Below is a small trained network, with its code and all its weights. Each question gives an input and a target symbol and asks what happens when units are switched off, that is, made to give their printed mean instead of their output.

import numpy as np


def w(rows, s, z=0):
    codes = np.array(rows[::2]) - 128.0
    scale = np.full(codes.shape[1], s)
    scale[-1] = z or s
    return codes * scale


def norm(h):
    return h / np.sqrt((h * h).mean(-1, keepdims=True) + 1e-5)


def softmax(a):
    e = np.exp(a - a.max(-1, keepdims=True))
    return e / e.sum(-1, keepdims=True)


def log_softmax(a):
    a = a - a.max(-1, keepdims=True)
    return a - np.log(np.exp(a).sum(-1, keepdims=True))


def net(x, mask):
    ids = ['αβδεζθλμξπστψ'.index(c) for c in x.split()]
    T = len(ids)
    res = E[ids] + P[:T]
    u = 0
    for l in range(3):
        r = norm(res)
        for j in range(2):
            rows = slice(2 * j, 2 * j + 2)
            q, k, v = (r @ M[l][rows].T for M in (Q, K, V))
            z = softmax(np.where(np.tri(T) > 0, q @ k.T / 2**0.5, -1e9)) @ v
            o = O[l][rows]
            res = res + np.where(mask[u + j], z, o[:, -1]) @ o[:, :-1]
        u += 2
    return log_softmax(norm(res)[-1] @ U[:, :-1].T + U[:, -1])


Q, K, V, O = {}, {}, {}, {}
E = w([
[130,71,98,109,170,121,99,73,190,137,108,153],'α',
[27,168,162,134,60,76,132,78,169,136,170,148],'β',
[96,127,103,109,135,83,105,115,182,109,144,65],'δ',
[143,39,148,153,161,102,161,37,161,175,97,144],'ε',
[56,96,152,92,124,104,76,131,158,150,167,112],'ζ',
[134,137,124,134,161,109,213,112,182,131,127,69],'θ',
[71,183,113,119,140,106,121,154,180,89,154,107],'λ',
[165,144,94,123,220,171,161,147,131,66,80,68],'μ',
[91,183,192,154,125,108,194,139,143,93,129,130],'ξ',
[96,139,102,105,73,94,106,52,146,132,60,142],'π',
[112,146,104,120,69,61,162,189,108,154,35,71],'σ',
[108,87,112,159,138,91,59,148,54,125,71,26],'τ',
[183,118,252,114,106,105,104,73,154,141,153,51],'ψ',
],0.022)
P = w([
[128,86,166,118,128,48,140,144,154,82,109,128],'0',
[109,154,118,135,151,121,112,115,221,152,83,82],'1',
[171,155,74,200,73,113,89,147,179,104,171,137],'2',
[175,229,121,141,186,96,126,103,63,167,171,146],'3',
[150,171,145,144,135,193,87,160,187,130,58,118],'4',
[135,109,46,253,122,129,124,172,166,121,149,186],'5',
[71,53,99,66,166,32,208,108,142,30,101,43],'6',
],0.023)
Q[0] = w([
[89,187,160,177,184,134,89,64,162,96,115,104],'0.h0',
[144,158,133,228,77,254,66,168,211,173,68,184],'0.h0',
[81,148,163,123,156,114,122,129,188,129,62,117],'0.h1',
[140,123,93,144,143,75,146,89,117,86,162,132],'0.h1',
],0.037)
K[0] = w([
[114,164,28,165,104,103,86,107,27,114,138,143],'0.h0',
[162,117,105,141,9,101,117,220,133,203,2,101],'0.h0',
[197,177,147,148,102,129,76,135,84,144,106,145],'0.h1',
[78,133,96,84,172,88,166,108,128,99,125,158],'0.h1',
],0.034)
V[0] = w([
[144,95,80,144,87,118,142,155,100,163,99,121],'0.h0',
[96,91,60,83,156,128,177,120,144,147,164,142],'0.h0',
[170,175,83,56,119,143,249,164,193,93,109,176],'0.h1',
[194,155,206,165,148,126,109,56,185,89,172,100],'0.h1',
],0.019)
O[0] = w([
[254,179,131,137,128,132,109,134,168,22,109,96,217],'0.h0',
[114,150,165,209,87,41,138,118,82,111,86,123,1],'0.h0',
[44,176,169,178,149,190,211,90,119,24,236,89,225],'0.h1',
[117,222,188,221,194,49,86,189,136,53,34,120,215],'0.h1',
],0.0069,0.0068)
Q[1] = w([
[214,185,139,195,207,125,54,158,89,197,233,162],'1.h0',
[141,123,117,137,96,172,124,198,127,125,86,146],'1.h0',
[68,181,210,15,223,88,126,85,73,181,31,88],'1.h1',
[59,5,190,126,104,127,131,188,184,3,26,136],'1.h1',
],0.027)
K[1] = w([
[81,26,177,74,118,119,137,158,181,51,78,113],'1.h0',
[109,108,123,191,124,193,113,160,139,152,106,141],'1.h0',
[153,123,236,36,137,71,166,114,1,102,116,119],'1.h1',
[143,237,92,171,157,99,125,101,91,183,173,162],'1.h1',
],0.028)
V[1] = w([
[131,157,212,52,158,132,114,73,116,143,108,80],'1.h0',
[111,120,139,88,132,126,201,129,118,133,84,187],'1.h0',
[114,94,124,81,162,93,169,158,48,107,122,143],'1.h1',
[160,132,253,96,112,134,147,114,71,152,115,116],'1.h1',
],0.04)
O[1] = w([
[165,157,136,71,68,204,8,78,103,57,196,93,184],'1.h0',
[172,173,50,60,158,100,158,156,120,60,103,150,141],'1.h0',
[62,78,202,172,159,147,237,168,131,255,93,129,37],'1.h1',
[180,94,224,112,179,107,157,90,230,193,118,107,2],'1.h1',
],0.013,0.023)
Q[2] = w([
[93,75,153,130,111,131,104,141,196,36,71,122],'2.h0',
[169,152,125,153,100,195,150,183,156,128,109,168],'2.h0',
[170,133,156,111,151,125,75,132,115,183,120,180],'2.h1',
[127,166,164,110,253,71,117,107,51,142,114,110],'2.h1',
],0.042)
K[2] = w([
[196,219,101,140,167,133,98,105,116,183,233,143],'2.h0',
[119,171,94,189,46,99,75,151,222,107,108,99],'2.h0',
[131,76,174,125,168,109,163,67,107,208,139,152],'2.h1',
[58,5,163,23,118,50,170,93,83,62,104,41],'2.h1',
],0.033)
V[2] = w([
[176,55,145,129,211,189,114,129,39,101,83,110],'2.h0',
[88,150,154,115,201,159,86,123,136,115,143,251],'2.h0',
[149,108,125,157,88,129,172,118,130,47,125,133],'2.h1',
[121,197,106,128,119,174,134,81,172,175,167,86],'2.h1',
],0.031)
O[2] = w([
[185,197,147,197,2,144,214,138,66,14,98,172,99],'2.h0',
[207,233,57,218,176,167,132,226,76,146,198,217,117],'2.h0',
[184,59,83,105,177,176,123,26,137,53,102,127,254],'2.h1',
[32,196,157,53,130,132,172,194,139,166,117,124,112],'2.h1',
],0.009,0.018)
U = w([
[163,134,100,74,104,124,95,107,89,80,156,99,124],'α',
[144,132,105,218,107,73,117,131,135,86,130,158,177],'β',
[44,104,74,141,151,146,143,174,114,130,125,142,177],'δ',
[118,151,157,182,106,224,176,126,129,89,97,118,121],'ε',
[189,95,108,88,78,138,104,186,105,214,90,130,206],'ζ',
[141,174,136,91,165,85,195,179,152,108,178,135,181],'θ',
[126,194,204,74,98,206,86,120,153,133,115,138,77],'λ',
[123,106,97,99,186,98,86,149,145,154,146,108,106],'μ',
[165,191,178,133,152,72,103,129,154,84,9,139,78],'ξ',
[137,116,185,154,27,105,119,143,96,125,108,140,139],'π',
[93,76,164,172,155,131,45,96,58,126,107,92,2],'σ',
[102,99,138,88,133,133,163,88,125,126,74,109,177],'τ',
[73,166,154,182,193,148,127,86,199,62,139,90,23],'ψ',
],0.014,0.0079)

Each question gives the input, a string of symbols that net reads in full, and the target symbol t.
The units are the heads (2 rows each of Q, K, V and O). Each row of codes is followed by its name. A weight is (code - 128) times the scale printed after its matrix; where a second scale follows, it is the last column's (O and U).
mask holds one flag per head, layer by layer. A switched-off head (its flag False) gives its mean, the last column of its rows in O, instead of its output. The means were averaged over made-up inputs and are rounded, as every weight is.
A unit's drop is (log p(t) with every unit on - log p(t) with that unit switched off) / (log p(t) with every unit on - log p(t) with every unit switched off).
The circuit of an input: a set's keep is (log p(t) with only the set's units on - log p(t) with every unit switched off) / (log p(t) with every unit on - log p(t) with every unit switched off). Starting from all 6 units, units are removed one at a time, each time the one whose removal leaves the highest keep (on an exact tie, the one counted first), for as long as the keep stays at least 0.8.
circuit, biggest first: the units of the circuit, biggest drop first
unit that matters most: the unit with the biggest drop
heads that matter: for each layer, one digit per head in row order, 1 if its drop is at least 0.15 and else 0, layers parted by /
input ψ σ σ ξ, target λ: heads that matter	00 / 11 / 00
input σ ξ ψ π α, target ξ: unit that matters most	0.h1
input δ α ξ α ξ ψ τ, target β: circuit, biggest first	(2.h0 0.h0 1.h1 2.h1)
input π σ π σ π σ ε, target τ: heads that matter	00 / 01 / 00
input σ σ λ β ξ β π, target μ: heads that matter	10 / 01 / 10
input δ σ σ π, target σ: heads that matter	00 / 01 / 00
input μ δ α π, target ε: circuit, biggest first	(1.h1 2.h0)
input π σ π ε ζ, target λ: heads that matter	00 / 11 / 00
input α σ δ α, target β: heads that matter	10 / 01 / 01
input α π β β θ δ ε, target μ: heads that matter	10 / 01 / 10
input θ σ μ ξ π π λ, target θ: heads that matter	10 / 01 / 11
input π σ π α μ σ ζ, target β: heads that matter	11 / 01 / 11
input α σ β π, target β: circuit, biggest first	(2.h1 1.h1 0.h0 2.h0)
input σ μ σ ζ π σ θ, target ζ: circuit, biggest first	(0.h1 1.h1 0.h0 2.h1)
input α λ σ π, target β: circuit, biggest first	(0.h0 2.h1 1.h1 2.h0)
input λ σ ξ ψ ψ π α, target λ: circuit, biggest first	(1.h0 1.h1)
input σ μ σ ξ, target τ: heads that matter	10 / 01 / 10
input σ σ δ π β, target λ: circuit, biggest first	(1.h1 2.h1)
input ξ σ ξ σ ξ σ, target δ: circuit, biggest first	(1.h0)
input σ σ α σ ψ ε ψ, target τ: circuit, biggest first	(1.h1)
input μ α ζ α, target ε: circuit, biggest first	(1.h1 2.h0)
input θ π ψ σ, target ψ: circuit, biggest first	(0.h1 1.h1)
